Here is a tiny trained network, its code and every weight. The questions are about switching its units off for an input and a target symbol, where a switched-off unit gives its printed mean instead of its output.

import numpy as np


def w(rows, s, z=0):
    codes = np.array(rows[::2]) - 128.0
    scale = np.full(codes.shape[1], s)
    scale[-1] = z or s
    return codes * scale


def f(y):
    return y / 2 * (1 + np.tanh(0.7978845608 * (y + 0.044715 * y**3)))


def softmax(a):
    e = np.exp(a - a.max(-1, keepdims=True))
    return e / e.sum(-1, keepdims=True)


def log_softmax(a):
    a = a - a.max(-1, keepdims=True)
    return a - np.log(np.exp(a).sum(-1, keepdims=True))


def net(x, mask):
    ids = ['γδησψω'.index(c) for c in x.split()]
    T = len(ids)
    res = E[ids] + P[:T]
    r = res
    for j in range(3):
        rows = slice(3 * j, 3 * j + 3)
        q, k, v = (r @ M[0][rows].T for M in (Q, K, V))
        z = softmax(np.where(np.tri(T) > 0, q @ k.T / 3**0.5, -1e9)) @ v
        o = O[0][rows]
        res = res + np.where(mask[j], z, o[:, -1]) @ o[:, :-1]
    y = f(res @ A[0][:, :-1].T + A[0][:, -1])
    res = res + np.where(mask[3:11], y, B[0][:, -1]) @ B[0][:, :-1]
    return log_softmax(res[-1] @ U[:, :-1].T + U[:, -1])


Q, K, V, O, A, B = {}, {}, {}, {}, {}, {}
E = w([
[139,97,98,137,64],'γ',
[108,231,26,185,242],'δ',
[213,161,106,141,82],'η',
[124,46,116,179,110],'σ',
[139,101,252,120,132],'ψ',
[224,201,120,103,156],'ω',
],0.011)
P = w([
[105,165,156,183,86],'0',
[162,47,156,121,221],'1',
[191,119,63,47,91],'2',
[216,220,138,182,117],'3',
[155,59,145,150,225],'4',
[114,103,71,66,107],'5',
[147,112,232,249,81],'6',
[156,113,145,106,219],'7',
[47,94,77,100,113],'8',
[174,183,136,202,68],'9',
[143,119,145,107,213],'10',
[1,130,109,121,78],'11',
],0.01)
Q[0] = w([
[53,91,162,38,173],'h1',
[134,173,72,73,129],'h1',
[135,79,130,42,206],'h1',
[159,156,79,104,121],'h2',
[102,112,109,100,168],'h2',
[101,129,75,9,126],'h2',
[65,89,84,103,86],'h3',
[158,47,189,103,66],'h3',
[97,56,159,109,63],'h3',
],0.011)
K[0] = w([
[145,100,61,9,153],'h1',
[40,87,103,118,79],'h1',
[161,52,122,92,157],'h1',
[102,219,101,101,72],'h2',
[157,126,143,60,126],'h2',
[205,183,48,25,148],'h2',
[83,106,57,135,88],'h3',
[125,64,176,117,66],'h3',
[113,52,128,117,12],'h3',
],0.011)
V[0] = w([
[89,13,94,153,33],'h1',
[119,102,53,142,255],'h1',
[76,42,113,150,144],'h1',
[96,116,120,199,127],'h2',
[91,145,193,156,107],'h2',
[109,243,73,110,73],'h2',
[201,127,106,68,145],'h3',
[60,101,79,117,76],'h3',
[70,126,131,111,127],'h3',
],0.0091)
O[0] = w([
[135,66,70,178,166,148],'h1',
[133,87,140,1,175,97],'h1',
[177,79,125,128,211,92],'h1',
[174,107,176,105,110,178],'h2',
[162,182,152,180,160,108],'h2',
[162,184,79,151,114,24],'h2',
[124,93,186,96,62,180],'h3',
[188,177,96,117,138,5],'h3',
[168,183,103,87,170,19],'h3',
],0.0088,0.0027)
A[0] = w([
[25,187,172,167,76,98],'n1',
[86,141,94,14,88,14],'n2',
[251,72,127,149,193,173],'n3',
[125,190,118,204,28,56],'n4',
[145,222,44,150,192,105],'n5',
[91,111,247,93,207,89],'n6',
[131,255,68,129,95,136],'n7',
[127,90,166,205,173,252],'n8',
],0.0077,0.0024)
B[0] = w([
[101,44,45,53,141,201],'n1',
[150,119,74,227,162,150],'n2',
[41,160,145,150,16,225],'n3',
[129,92,131,110,238,244],'n4',
[191,158,94,132,1,150],'n5',
[252,129,44,170,107,222],'n6',
[134,34,134,111,135,176],'n7',
[109,146,158,149,167,253],'n8',
],0.0066,0.0056)
U = w([
[213,119,131,184,154,2],'γ',
[197,137,122,98,1,188],'δ',
[137,37,73,130,133,88],'η',
[122,179,199,200,44,162],'σ',
[142,153,126,132,255,120],'ψ',
[3,78,129,54,136,206],'ω',
],0.0071,0.0032)

Each question gives the input, a string of symbols that net reads in full, and the target symbol t.
The units are the heads (3 rows each of Q, K, V and O) and the neurons (one row each of A and B). Each row of codes is followed by its name. A weight is (code - 128) times the scale printed after its matrix; where a second scale follows, it is the last column's (O, A, B and U).
mask holds one flag per unit, heads first, then neurons. A switched-off unit (its flag False) gives its mean, the last column of its rows in O or B, instead of its output. The means were averaged over made-up inputs and are rounded, as every weight is.
A unit's drop is (log p(t) with every unit on - log p(t) with that unit switched off) / (log p(t) with every unit on - log p(t) with every unit switched off).
The circuit of an input: a set's keep is (log p(t) with only the set's units on - log p(t) with every unit switched off) / (log p(t) with every unit on - log p(t) with every unit switched off). Starting from all 11 units, units are removed one at a time, each time the one whose removal leaves the highest keep (on an exact tie, the one counted first), for as long as the keep stays at least 0.8.
units of the circuit, in order: the units of the circuit, biggest drop first
unit that matters most: the unit with the biggest drop
k most important neurons: the k neurons with the biggest drops, biggest first
which heads matter: for each layer, one digit per head in row order, 1 if its drop is at least 0.15 and else 0, layers parted by /
drop of u: that unit's drop, to one decimal
input ω δ ω σ, target ω: units of the circuit, in order -> (h1; n6; n1; h3)
input ψ ω η η σ γ η δ σ η, target η: which heads matter -> 100
input γ γ ω γ σ ψ η σ γ γ, target η: units of the circuit, in order -> (h1; n4; n1)
input η σ η δ ω σ σ, target δ: units of the circuit, in order -> (h1; n6; h2)
input ω η ω ω, target ω: unit that matters most -> h3
input ω γ ω η, target ω: which heads matter -> 101
input ω σ σ σ, target ω: which heads matter -> 100
input η σ δ ω ψ η ω ω δ ψ, target ω: which heads matter -> 100
input γ ω σ δ γ γ ω ψ ω δ, target ω: units of the circuit, in order -> (h1; h3; n1)
input γ η γ σ δ γ ψ ψ, target γ: which heads matter -> 010
input δ ω ψ γ δ γ γ δ γ ω ω ψ, target δ: which heads matter -> 100
input γ σ γ γ σ σ γ σ ω η, target γ: units of the circuit, in order -> (n4; h1)
input η ψ σ η η η η η γ ω, target η: units of the circuit, in order -> (h1; n1; n4; n7)
input ω δ σ η δ σ σ ω ψ, target δ: units of the circuit, in order -> (n6; h1)
input σ γ ψ ω, target σ: which heads matter -> 100
input ω σ ω γ δ σ ω η η δ, target ω: units of the circuit, in order -> (h1; n1; n6)
input σ δ σ δ, target σ: units of the circuit, in order -> (n5; n1; n6)
input ω δ γ γ, target ω: units of the circuit, in order -> (h1; n4; n1; n6)
input ω ω ω δ γ ψ σ η, target σ: units of the circuit, in order -> (n1; n4; n3)
input σ σ δ ω ω, target δ: most important neuron -> (n6)
input η η δ δ, target η: 2 most important neurons -> (n7; n1)
input η ω δ η, target η: 2 most important neurons -> (n4; n1)
input σ δ ψ σ ω, target δ: 3 most important neurons -> (n6; n4; n3)
input η ω σ σ δ σ ψ σ ω ψ ψ, target γ: most important neuron -> (n6)
input σ δ η ω ω δ, target δ: drop of n1 -> 0.1
